Below are the code and all the weights of a small trained network. Each question names an input and a class and asks about switching units off, where a switched-off unit gives its printed mean instead of its output.

import numpy as np


def w(rows, s, z=0):
    codes = np.array(rows[::2]) - 128.0
    scale = np.full(codes.shape[1], s)
    scale[-1] = z or s
    return codes * scale


def norm(h):
    return h / np.sqrt((h * h).mean(-1, keepdims=True) + 1e-5)


def f(y):
    return y / 2 * (1 + np.tanh(0.7978845608 * (y + 0.044715 * y**3)))


def log_softmax(a):
    a = a - a.max(-1, keepdims=True)
    return a - np.log(np.exp(a).sum(-1, keepdims=True))


def net(x, mask):
    res = np.array(x, float).reshape(1, 8) / 4 @ E
    u = 0
    for l in range(4):
        y = f(norm(res) @ A[l][:, :-1].T + A[l][:, -1])
        res = res + np.where(mask[u : u + 6], y, B[l][:, -1]) @ B[l][:, :-1]
        u += 6
    return log_softmax(norm(res)[-1] @ U[:, :-1].T + U[:, -1])


A, B = {}, {}
E = w([
[214,82,137,129,161,95,50,93,150,16,150,97],'x0',
[135,133,118,122,121,129,128,128,128,125,122,120],'x1',
[123,122,130,121,126,122,129,122,125,129,131,131],'x2',
[213,114,155,91,114,78,219,113,93,106,79,234],'x3',
[146,249,69,180,90,78,176,176,127,84,254,151],'x4',
[109,31,42,70,156,182,187,130,247,112,189,154],'x5',
[152,99,197,222,123,46,213,133,253,138,96,31],'x6',
[130,128,124,130,132,127,126,126,130,134,130,129],'x7',
],0.0015)
A[0] = w([
[158,168,50,166,110,86,136,142,135,135,220,99,46],'L0N1',
[45,162,101,86,170,142,59,175,139,134,150,5,29],'L0N2',
[139,232,228,169,117,98,57,87,66,149,105,129,46],'L0N3',
[40,169,122,129,169,134,59,162,163,153,180,30,3],'L0N4',
[223,77,141,105,165,106,186,141,95,96,89,173,172],'L0N5',
[5,178,115,168,95,186,246,171,113,239,69,147,74],'L0N6',
],0.0025)
B[0] = w([
[86,138,180,103,153,145,136,142,150,66,109,146,137],'L0N1',
[157,91,148,180,31,184,111,72,135,128,118,185,139],'L0N2',
[95,21,40,141,108,103,159,176,109,68,87,124,193],'L0N3',
[195,99,139,249,2,176,133,72,146,111,126,214,131],'L0N4',
[105,143,132,156,59,162,107,66,167,152,121,157,201],'L0N5',
[181,95,158,47,82,28,10,195,159,195,188,148,248],'L0N6',
],0.0033,0.0016)
A[1] = w([
[250,89,126,138,190,105,46,74,133,11,162,82,37],'L1N1',
[210,205,52,200,106,82,186,203,100,109,229,131,35],'L1N2',
[200,110,111,135,115,168,127,117,72,117,122,183,2],'L1N3',
[142,210,179,173,116,73,97,138,19,130,62,83,51],'L1N4',
[62,180,62,106,187,224,106,127,19,118,152,188,86],'L1N5',
[239,93,116,130,176,98,80,75,115,21,150,91,33],'L1N6',
],0.0027,0.002)
B[1] = w([
[89,140,141,88,67,94,107,197,152,253,152,157,190],'L1N1',
[59,172,186,87,138,158,106,124,162,90,85,142,249],'L1N2',
[153,143,137,145,135,103,153,119,126,139,140,131,73],'L1N3',
[100,41,47,153,99,132,158,178,124,95,130,170,228],'L1N4',
[212,121,113,134,151,103,116,84,94,124,158,70,229],'L1N5',
[92,122,156,90,76,97,112,196,145,213,136,163,156],'L1N6',
],0.004,0.0012)
A[2] = w([
[132,91,69,58,187,187,191,96,241,134,211,142,65],'L2N1',
[77,53,148,101,175,195,86,67,118,172,17,70,68],'L2N2',
[99,145,194,226,121,87,248,167,212,161,86,48,27],'L2N3',
[215,150,155,65,121,59,235,106,113,129,68,251,29],'L2N4',
[157,162,57,106,80,182,61,124,32,146,146,220,178],'L2N5',
[183,120,128,140,111,108,207,58,119,92,83,219,7],'L2N6',
],0.0027,0.0012)
B[2] = w([
[94,87,96,214,54,36,126,195,4,86,37,130,170],'L2N1',
[138,222,188,145,157,137,199,178,156,79,106,161,171],'L2N2',
[216,82,19,33,221,175,68,38,27,125,207,119,227],'L2N3',
[95,121,143,225,77,212,21,111,187,155,192,75,178],'L2N4',
[139,71,118,136,157,106,176,101,222,130,153,78,252],'L2N5',
[155,154,113,193,107,193,115,118,107,123,145,99,118],'L2N6',
],0.0034,0.0021)
A[3] = w([
[215,100,93,115,198,71,163,44,153,110,144,45,102],'L3N1',
[80,203,111,116,129,132,110,106,151,32,195,176,131],'L3N2',
[74,46,68,197,93,109,149,169,93,69,85,106,91],'L3N3',
[81,112,109,253,73,245,88,85,192,145,155,79,63],'L3N4',
[66,198,128,129,182,122,122,103,155,51,134,147,11],'L3N5',
[150,134,228,95,172,172,146,158,143,94,31,157,96],'L3N6',
],0.0033,0.0013)
B[3] = w([
[136,178,88,77,168,189,101,111,36,109,179,135,254],'L3N1',
[123,122,198,135,178,174,170,117,151,149,35,72,216],'L3N2',
[123,122,83,196,124,76,205,146,48,90,67,208,231],'L3N3',
[223,171,202,198,53,184,154,58,129,135,109,253,239],'L3N4',
[115,137,167,101,139,169,176,143,151,153,59,138,118],'L3N5',
[67,239,133,145,130,135,190,145,175,74,166,91,132],'L3N6',
],0.0036,0.0019)
U = w([
[233,88,12,29,250,190,78,20,21,81,234,53,175],'0',
[83,19,30,238,74,21,215,218,36,45,19,210,1],'1',
[225,139,231,254,7,245,100,14,204,144,149,229,90],'2',
[44,70,178,16,59,25,18,239,245,253,199,107,118],'3',
[20,254,242,85,221,201,243,168,226,24,45,42,136],'4',
],0.006,0.00091)

Each question gives the input, the list of numbers given to net, and the class t.
The units are the neurons (one row each of A and B). Each row of codes is followed by its name. A weight is (code - 128) times the scale printed after its matrix; where a second scale follows, it is the last column's (A, B and U).
mask holds one flag per neuron, layer by layer. A switched-off neuron (its flag False) gives its mean, the last column of its row in B, instead of its output. The means were averaged over made-up inputs and are rounded, as every weight is.
A unit's drop is (log p(t) with every unit on - log p(t) with that unit switched off) / (log p(t) with every unit on - log p(t) with every unit switched off).
The circuit of an input: a set's keep is (log p(t) with only the set's units on - log p(t) with every unit switched off) / (log p(t) with every unit on - log p(t) with every unit switched off). Starting from the 12 units with the biggest drops (on a tie, the unit counted first), units are removed one at a time, each time the one whose removal leaves the highest keep (on an exact tie, the one counted first), for as long as the keep stays at least 0.8.
units of the circuit, in order: the units of the circuit, biggest drop first
most important unit: the unit with the biggest drop
k most important neurons: the k neurons with the biggest drops, biggest first
k most important neurons of layer l: the k neurons of layer l with the biggest drops, biggest first
input [-1,-5,5,-5,0,-1,5,-8], class 0: units of the circuit, in order -> [L2N3]
input [7,-3,1,1,-8,0,-5,3], class 4: units of the circuit, in order -> [L2N2, L3N6]
input [7,7,8,-3,-8,8,0,-3], class 1: units of the circuit, in order -> [L2N1, L3N3]
input [-6,4,-6,-3,-8,-5,4,3], class 4: 4 most important neurons -> [L2N2, L3N6, L1N1, L1N6]
input [2,-2,-3,0,8,-6,-6,-7], class 4: 2 most important neurons -> [L1N2, L2N3]
input [4,2,6,-2,0,1,5,7], class 0: 3 most important neurons -> [L2N3, L0N6, L3N1]
input [-4,-4,2,3,2,3,4,7], class 0: 3 most important neurons of layer 1 -> [L1N1, L1N6, L1N4]
input [-8,-2,8,6,-7,4,7,-7], class 3: 3 most important neurons -> [L0N6, L1N5, L3N4]
input [8,1,5,0,-3,-6,-6,1], class 3: 3 most important neurons -> [L1N1, L1N6, L2N3]
input [-4,-4,1,-2,3,-8,-7,-8], class 1: 4 most important neurons -> [L1N4, L0N3, L2N3, L3N3]
input [0,0,8,8,-3,-2,-7,7], class 2: 4 most important neurons -> [L2N4, L0N5, L2N3, L2N6]
input [-2,-7,5,2,-6,-5,1,-5], class 4: 2 most important neurons -> [L2N2, L3N6]
input [0,1,2,-3,3,-3,4,1], class 0: 2 most important neurons of layer 2 -> [L2N3, L2N1]
input [-8,-8,0,-3,4,3,-6,0], class 3: most important neuron -> [L0N6]
input [5,6,2,-1,-8,-4,-2,8], class 4: 3 most important neurons -> [L2N2, L0N6, L3N6]
input [-8,-5,-4,-2,-7,-4,-6,6], class 3: 3 most important neurons -> [L0N6, L2N3, L1N2]
input [7,0,0,-6,3,6,-3,-1], class 3: 4 most important neurons -> [L1N1, L1N6, L0N3, L0N5]
input [-7,1,4,-7,4,-6,-4,-6], class 2: 3 most important neurons -> [L0N4, L2N1, L0N2]
input [2,-3,8,1,-3,-6,6,5], class 0: 2 most important neurons -> [L2N3, L2N1]
input [-6,5,-7,-6,-6,6,2,-3], class 1: 4 most important neurons of layer 2 -> [L2N1, L2N4, L2N6, L2N5]
input [2,-6,2,6,4,-4,-5,-6], class 2: 2 most important neurons -> [L2N4, L2N3]
input [2,4,6,-8,5,-3,6,7], class 2: most important unit -> L0N4
input [-2,7,-3,-5,6,-4,0,-6], class 4: 2 most important neurons of layer 3 -> [L3N2, L3N5]
input [6,0,7,1,8,-6,-7,-3], class 4: units of the circuit, in order -> [L1N2, L2N3, L3N2]
input [5,3,5,7,-8,-1,5,6], class 4: 3 most important neurons of layer 0 -> [L0N4, L0N2, L0N6]
input [-7,-2,-6,5,2,-2,-8,5], class 0: 2 most important neurons of layer 1 -> [L1N5, L1N1]
input [6,6,4,2,-3,7,1,2], class 1: units of the circuit, in order -> [L2N1]
input [4,6,-1,-8,7,4,-4,8], class 2: 2 most important neurons of layer 0 -> [L0N4, L0N2]
input [3,0,-3,5,-7,-2,2,2], class 4: 2 most important neurons of layer 0 -> [L0N4, L0N2]
